Here is a tiny trained network, its code and every weight. The questions are about switching its units off for an input and a target symbol, where a switched-off unit gives its printed mean instead of its output.

import numpy as np


def w(rows, s, z=0):
    codes = np.array(rows[::2]) - 128.0
    scale = np.full(codes.shape[1], s)
    scale[-1] = z or s
    return codes * scale


def f(y):
    return np.maximum(y, 0)


def softmax(a):
    e = np.exp(a - a.max(-1, keepdims=True))
    return e / e.sum(-1, keepdims=True)


def log_softmax(a):
    a = a - a.max(-1, keepdims=True)
    return a - np.log(np.exp(a).sum(-1, keepdims=True))


def net(x, mask):
    ids = ['ΣΩβεζθλτφ'.index(c) for c in x.split()]
    T = len(ids)
    res = E[ids] + P[:T]
    u = 0
    for l in range(2):
        r = res
        for j in range(2):
            rows = slice(3 * j, 3 * j + 3)
            q, k, v = (r @ M[l][rows].T for M in (Q, K, V))
            z = softmax(np.where(np.tri(T) > 0, q @ k.T / 3**0.5, -1e9)) @ v
            o = O[l][rows]
            res = res + np.where(mask[u + j], z, o[:, -1]) @ o[:, :-1]
        u += 2
        y = f(res @ A[l][:, :-1].T + A[l][:, -1])
        res = res + np.where(mask[u : u + 4], y, B[l][:, -1]) @ B[l][:, :-1]
        u += 4
    return log_softmax(res[-1] @ U[:, :-1].T + U[:, -1])


Q, K, V, O, A, B = {}, {}, {}, {}, {}, {}
E = w([
[97,136,222,105],'Σ',
[82,5,128,123],'Ω',
[84,174,103,130],'β',
[180,174,108,166],'ε',
[118,119,66,127],'ζ',
[141,66,202,172],'θ',
[74,179,138,128],'λ',
[126,124,127,188],'τ',
[114,119,170,139],'φ',
],0.024)
P = w([
[205,151,87,166],'0',
[199,201,54,145],'1',
[108,210,74,222],'2',
[234,196,103,138],'3',
[105,42,108,160],'4',
[75,1,85,204],'5',
],0.0082)
Q[0] = w([
[107,253,125,207],'L0H0',
[247,75,221,56],'L0H0',
[170,228,23,113],'L0H0',
[79,165,39,78],'L0H1',
[186,171,198,64],'L0H1',
[105,146,15,90],'L0H1',
],0.0067)
K[0] = w([
[91,153,153,88],'L0H0',
[194,89,184,6],'L0H0',
[132,153,110,93],'L0H0',
[191,98,100,189],'L0H1',
[171,115,167,27],'L0H1',
[121,62,114,172],'L0H1',
],0.011)
V[0] = w([
[200,160,187,84],'L0H0',
[126,193,91,80],'L0H0',
[47,102,194,90],'L0H0',
[188,152,235,98],'L0H1',
[71,170,82,130],'L0H1',
[1,33,152,115],'L0H1',
],0.0095)
O[0] = w([
[127,185,31,181,63],'L0H0',
[165,66,225,85,113],'L0H0',
[111,172,68,79,3],'L0H0',
[54,141,40,171,57],'L0H1',
[129,179,142,2,147],'L0H1',
[14,147,166,195,3],'L0H1',
],0.0062,0.0054)
A[0] = w([
[91,28,3,163,85],'L0N0',
[80,177,201,44,115],'L0N1',
[116,129,162,116,255],'L0N2',
[172,169,210,153,92],'L0N3',
],0.011,0.0032)
B[0] = w([
[157,189,128,128,254],'L0N0',
[219,37,34,111,179],'L0N1',
[165,180,116,63,190],'L0N2',
[8,142,145,103,234],'L0N3',
],0.011,0.006)
Q[1] = w([
[206,143,154,191],'L1H0',
[175,254,193,52],'L1H0',
[165,129,41,108],'L1H0',
[182,78,18,171],'L1H1',
[195,238,232,179],'L1H1',
[90,16,149,167],'L1H1',
],0.0083)
K[1] = w([
[76,97,62,103],'L1H0',
[171,64,90,149],'L1H0',
[122,93,156,164],'L1H0',
[75,95,215,163],'L1H1',
[125,57,116,165],'L1H1',
[115,66,178,10],'L1H1',
],0.013)
V[1] = w([
[97,141,52,86],'L1H0',
[121,176,77,91],'L1H0',
[164,98,155,151],'L1H0',
[144,98,119,209],'L1H1',
[247,187,122,94],'L1H1',
[131,167,61,187],'L1H1',
],0.013)
O[1] = w([
[77,112,51,127,117],'L1H0',
[121,112,78,190,143],'L1H0',
[163,145,196,109,150],'L1H0',
[112,104,246,197,154],'L1H1',
[224,155,127,229,246],'L1H1',
[52,2,167,188,168],'L1H1',
],0.0085,0.011)
A[1] = w([
[164,205,211,99,216],'L1N0',
[52,103,179,111,66],'L1N1',
[254,131,66,90,252],'L1N2',
[149,197,239,39,22],'L1N3',
],0.0076,0.0022)
B[1] = w([
[222,148,227,37,181],'L1N0',
[123,171,2,116,156],'L1N1',
[90,179,196,241,248],'L1N2',
[83,179,136,117,154],'L1N3',
],0.0091,0.016)
U = w([
[166,187,134,100,3],'Σ',
[74,177,141,102,182],'Ω',
[254,81,106,122,177],'β',
[193,133,59,141,144],'ε',
[100,115,168,148,5],'ζ',
[177,172,77,126,37],'θ',
[164,118,103,129,128],'λ',
[169,104,109,129,235],'τ',
[149,110,159,105,235],'φ',
],0.0088,0.0042)

Each question gives the input, a string of symbols that net reads in full, and the target symbol t.
The units are the heads (3 rows each of Q, K, V and O) and the neurons (one row each of A and B). Each row of codes is followed by its name. A weight is (code - 128) times the scale printed after its matrix; where a second scale follows, it is the last column's (O, A, B and U).
mask holds one flag per unit, layer by layer, with each layer's heads first. A switched-off unit (its flag False) gives its mean, the last column of its rows in O or B, instead of its output. The means were averaged over made-up inputs and are rounded, as every weight is.
A unit's drop is (log p(t) with every unit on - log p(t) with that unit switched off) / (log p(t) with every unit on - log p(t) with every unit switched off).
The circuit of an input: a set's keep is (log p(t) with only the set's units on - log p(t) with every unit switched off) / (log p(t) with every unit on - log p(t) with every unit switched off). Starting from all 12 units, units are removed one at a time, each time the one whose removal leaves the highest keep (on an exact tie, the one counted first), for as long as the keep stays at least 0.8.
circuit, biggest first: the units of the circuit, biggest drop first
k most important neurons: the k neurons with the biggest drops, biggest first
k most important neurons of layer l: the k neurons of layer l with the biggest drops, biggest first
which heads matter: for each layer, one digit per head in row order, 1 if its drop is at least 0.15 and else 0, layers parted by /
input λ ε φ, target ε: circuit, biggest first : [L1H0, L1H1, L0H1]
input ζ ζ λ φ, target Σ: 2 most important neurons : [L1N2, L0N3]
input θ τ φ, target ζ: 4 most important neurons : [L0N0, L0N3, L0N1, L1N0]
input λ β ζ λ Ω, target θ: circuit, biggest first : [L1H1, L0H0, L0H1]
input β β ζ λ, target θ: circuit, biggest first : [L1H1, L0H1, L1H0]
input Ω Ω τ Ω, target Ω: circuit, biggest first : [L1H1, L0H1]
input ε Ω φ, target β: 2 most important neurons : [L1N2, L1N0]
input λ β τ, target ε: circuit, biggest first : [L1H0, L1H1, L0H1, L0N1]
input θ ζ λ, target ζ: circuit, biggest first : [L1H1, L0H1]
input ε ζ φ, target β: which heads matter : 11 / 01
input Σ Ω θ ε, target ζ: circuit, biggest first : [L1H1, L0H1]
input Ω Ω ζ φ ε, target Ω: which heads matter : 01 / 01
input ε Ω ε, target β: 4 most important neurons : [L0N0, L1N2, L1N0, L1N3]
input ε Σ ε θ, target ζ: circuit, biggest first : [L1H1, L0H1, L0H0]
input ζ φ θ, target Σ: most important neuron : [L0N1]
input θ β φ ζ, target ζ: 2 most important neurons of layer 0 : [L0N0, L0N1]
input Ω τ β φ, target Ω: most important neuron of layer 1 : [L1N3]
input β λ ε β λ, target ε: 2 most important neurons : [L0N1, L1N0]
input ε β λ, target β: circuit, biggest first : [L0H1, L1H1]
input ε Ω Ω, target β: 2 most important neurons of layer 0 : [L0N0, L0N1]
input φ ζ ε ε ε τ, target β: circuit, biggest first : [L1N2, L0N3]
input θ β β θ, target ζ: 2 most important neurons : [L0N0, L0N3]
input Ω λ θ, target Ω: 2 most important neurons of layer 0 : [L0N3, L0N1]
input τ λ β λ, target φ: 2 most important neurons of layer 1 : [L1N1, L1N0]
